Below are the code and all the weights of a small trained network. Each question names an input and a class and asks about switching units off, where a switched-off unit gives its printed mean instead of its output.

import numpy as np


def w(rows, s, z=0):
    codes = np.array(rows[::2]) - 128.0
    scale = np.full(codes.shape[1], s)
    scale[-1] = z or s
    return codes * scale


def f(y):
    return np.maximum(y, 0)


def log_softmax(a):
    a = a - a.max(-1, keepdims=True)
    return a - np.log(np.exp(a).sum(-1, keepdims=True))


def net(x, mask):
    res = np.array(x, float).reshape(1, 7) / 4 @ E
    y = f(res @ A[0][:, :-1].T + A[0][:, -1])
    res = res + np.where(mask, y, B[0][:, -1]) @ B[0][:, :-1]
    return log_softmax(res[-1] @ U[:, :-1].T + U[:, -1])


A, B = {}, {}
E = w([
[129,124,127,131],'x0',
[99,27,206,104],'x1',
[231,180,232,17],'x2',
[129,127,126,127],'x3',
[170,38,20,34],'x4',
[129,131,127,127],'x5',
[243,79,144,253],'x6',
],0.004)
A[0] = w([
[115,213,41,154,124],'n1',
[80,49,223,138,66],'n2',
[170,69,9,57,58],'n3',
[94,54,190,113,250],'n4',
[96,113,114,152,78],'n5',
[22,112,80,214,34],'n6',
[64,175,195,163,89],'n7',
[238,96,104,224,44],'n8',
[58,195,206,178,53],'n9',
[46,60,183,85,117],'n10',
[161,114,133,158,201],'n11',
[106,105,82,104,65],'n12',
[157,205,49,127,79],'n13',
[182,198,98,119,107],'n14',
[212,94,131,160,110],'n15',
[74,174,138,52,64],'n16',
[109,74,166,122,186],'n17',
[150,107,135,139,115],'n18',
[150,230,107,139,140],'n19',
[189,98,120,186,47],'n20',
[130,76,105,102,76],'n21',
[178,73,73,114,55],'n22',
[233,203,194,26,28],'n23',
[192,105,152,180,58],'n24',
[150,101,73,83,65],'n25',
[158,212,70,132,253],'n26',
[151,188,78,129,214],'n27',
[89,112,98,160,60],'n28',
[70,206,181,204,64],'n29',
[64,163,107,56,48],'n30',
[116,145,159,156,187],'n31',
[58,107,27,157,106],'n32',
[43,102,97,194,33],'n33',
[154,178,124,152,148],'n34',
[1,164,113,43,151],'n35',
[174,89,143,156,99],'n36',
[227,154,178,71,38],'n37',
[81,72,62,165,64],'n38',
[141,87,60,66,86],'n39',
[118,92,131,148,79],'n40',
[143,179,149,100,67],'n41',
[3,169,101,54,47],'n42',
],0.0085,0.0051)
B[0] = w([
[178,25,134,128,191],'n1',
[188,18,121,144,160],'n2',
[211,185,120,74,194],'n3',
[78,62,39,76,249],'n4',
[124,125,152,115,138],'n5',
[100,126,220,73,184],'n6',
[177,174,112,94,169],'n7',
[150,139,164,245,181],'n8',
[208,181,124,90,169],'n9',
[181,22,115,135,180],'n10',
[87,171,104,158,201],'n11',
[149,146,150,138,141],'n12',
[185,38,134,137,158],'n13',
[162,60,136,137,156],'n14',
[137,152,128,194,173],'n15',
[148,135,158,209,160],'n16',
[131,76,96,109,192],'n17',
[132,127,124,148,140],'n18',
[162,61,118,134,179],'n19',
[135,136,150,205,150],'n20',
[168,116,137,116,144],'n21',
[164,162,131,126,154],'n22',
[74,129,246,69,179],'n23',
[150,141,142,198,150],'n24',
[176,160,125,110,151],'n25',
[68,72,46,87,253],'n26',
[102,91,76,104,217],'n27',
[116,128,168,96,143],'n28',
[214,165,124,94,176],'n29',
[142,144,155,217,157],'n30',
[114,165,84,100,187],'n31',
[81,128,193,87,205],'n32',
[103,124,199,89,164],'n33',
[123,109,104,124,164],'n34',
[104,163,118,231,231],'n35',
[138,125,127,179,153],'n36',
[97,144,215,87,158],'n37',
[107,136,185,90,171],'n38',
[181,171,118,89,172],'n39',
[141,107,139,136,134],'n40',
[136,114,166,119,138],'n41',
[142,161,147,251,184],'n42',
],0.028,0.0054)
U = w([
[99,124,205,102,69],'0',
[134,144,140,191,83],'1',
[114,121,112,119,233],'2',
[194,164,121,97,86],'3',
[106,122,113,121,215],'4',
[138,81,118,123,2],'5',
[104,131,110,122,209],'6',
[41,246,98,120,71],'7',
],0.011,0.0093)

Each question gives the input, the list of numbers given to net, and the class t.
The units are the neurons (one row each of A and B). Each row of codes is followed by its name. A weight is (code - 128) times the scale printed after its matrix; where a second scale follows, it is the last column's (A, B and U).
mask holds one flag per neuron, in row order. A switched-off neuron (its flag False) gives its mean, the last column of its row in B, instead of its output. The means were averaged over made-up inputs and are rounded, as every weight is.
A unit's drop is (log p(t) with every unit on - log p(t) with that unit switched off) / (log p(t) with every unit on - log p(t) with every unit switched off).
The circuit of an input: a set's keep is (log p(t) with only the set's units on - log p(t) with every unit switched off) / (log p(t) with every unit on - log p(t) with every unit switched off). Starting from the 12 units with the biggest drops (on a tie, the unit counted first), units are removed one at a time, each time the one whose removal leaves the highest keep (on an exact tie, the one counted first), for as long as the keep stays at least 0.8.
circuit, biggest first: the units of the circuit, biggest drop first
unit that matters most: the unit with the biggest drop
k most important neurons: the k neurons with the biggest drops, biggest first
drop of u: that unit's drop, to one decimal
input [-8,4,8,7,7,8,-4], class 0: circuit, biggest first	[n23]
input [1,-7,0,-3,4,-5,-4], class 5: circuit, biggest first	[n1; n13]
input [-4,4,-2,3,7,-2,-3], class 3: circuit, biggest first	[n3; n39]
input [4,-8,6,6,-8,6,-6], class 3: 2 most important neurons	[n9; n29]
input [-7,-8,3,-7,8,-6,-7], class 3: 4 most important neurons	[n3; n39; n25; n4]
input [1,-4,-7,7,3,3,0], class 0: circuit, biggest first	[n32; n6]
input [2,1,6,-2,7,0,-2], class 3: 4 most important neurons	[n3; n39; n32; n25]
input [-1,2,0,-6,-7,2,-8], class 1: 2 most important neurons	[n35; n42]
input [4,0,-8,-3,7,4,-8], class 0: 3 most important neurons	[n32; n6; n38]
input [-6,0,-5,-1,-8,4,7], class 3: 4 most important neurons	[n29; n9; n35; n7]
input [-1,-5,-3,-6,-7,5,-4], class 3: 3 most important neurons	[n29; n9; n7]
input [-7,-8,4,-1,-2,-5,4], class 5: circuit, biggest first	[n19; n14]
input [4,0,-4,-1,-5,-7,-8], class 1: 2 most important neurons	[n42; n35]
input [5,0,6,4,-8,1,-6], class 3: circuit, biggest first	[n9]
input [0,8,-1,-2,2,-6,-8], class 1: 2 most important neurons	[n35; n42]
input [-2,-7,4,3,-2,4,0], class 5: 4 most important neurons	[n19; n14; n13; n1]
input [4,-2,-8,6,8,0,1], class 0: circuit, biggest first	[n32; n38]
input [4,-6,6,6,0,5,-6], class 0: 4 most important neurons	[n23; n4; n37; n41]
input [-1,7,7,-4,-4,7,-1], class 0: 4 most important neurons	[n23; n37; n26; n27]
input [-6,-6,-8,1,-5,5,2], class 0: unit that matters most	n6
input [1,6,8,-2,-5,6,-2], class 0: drop of n23	1.4
input [4,-7,4,0,-4,-1,-7], class 1: drop of n19	-0.1
input [-6,-6,-6,-6,8,-8,-6], class 3: drop of n27	0.0
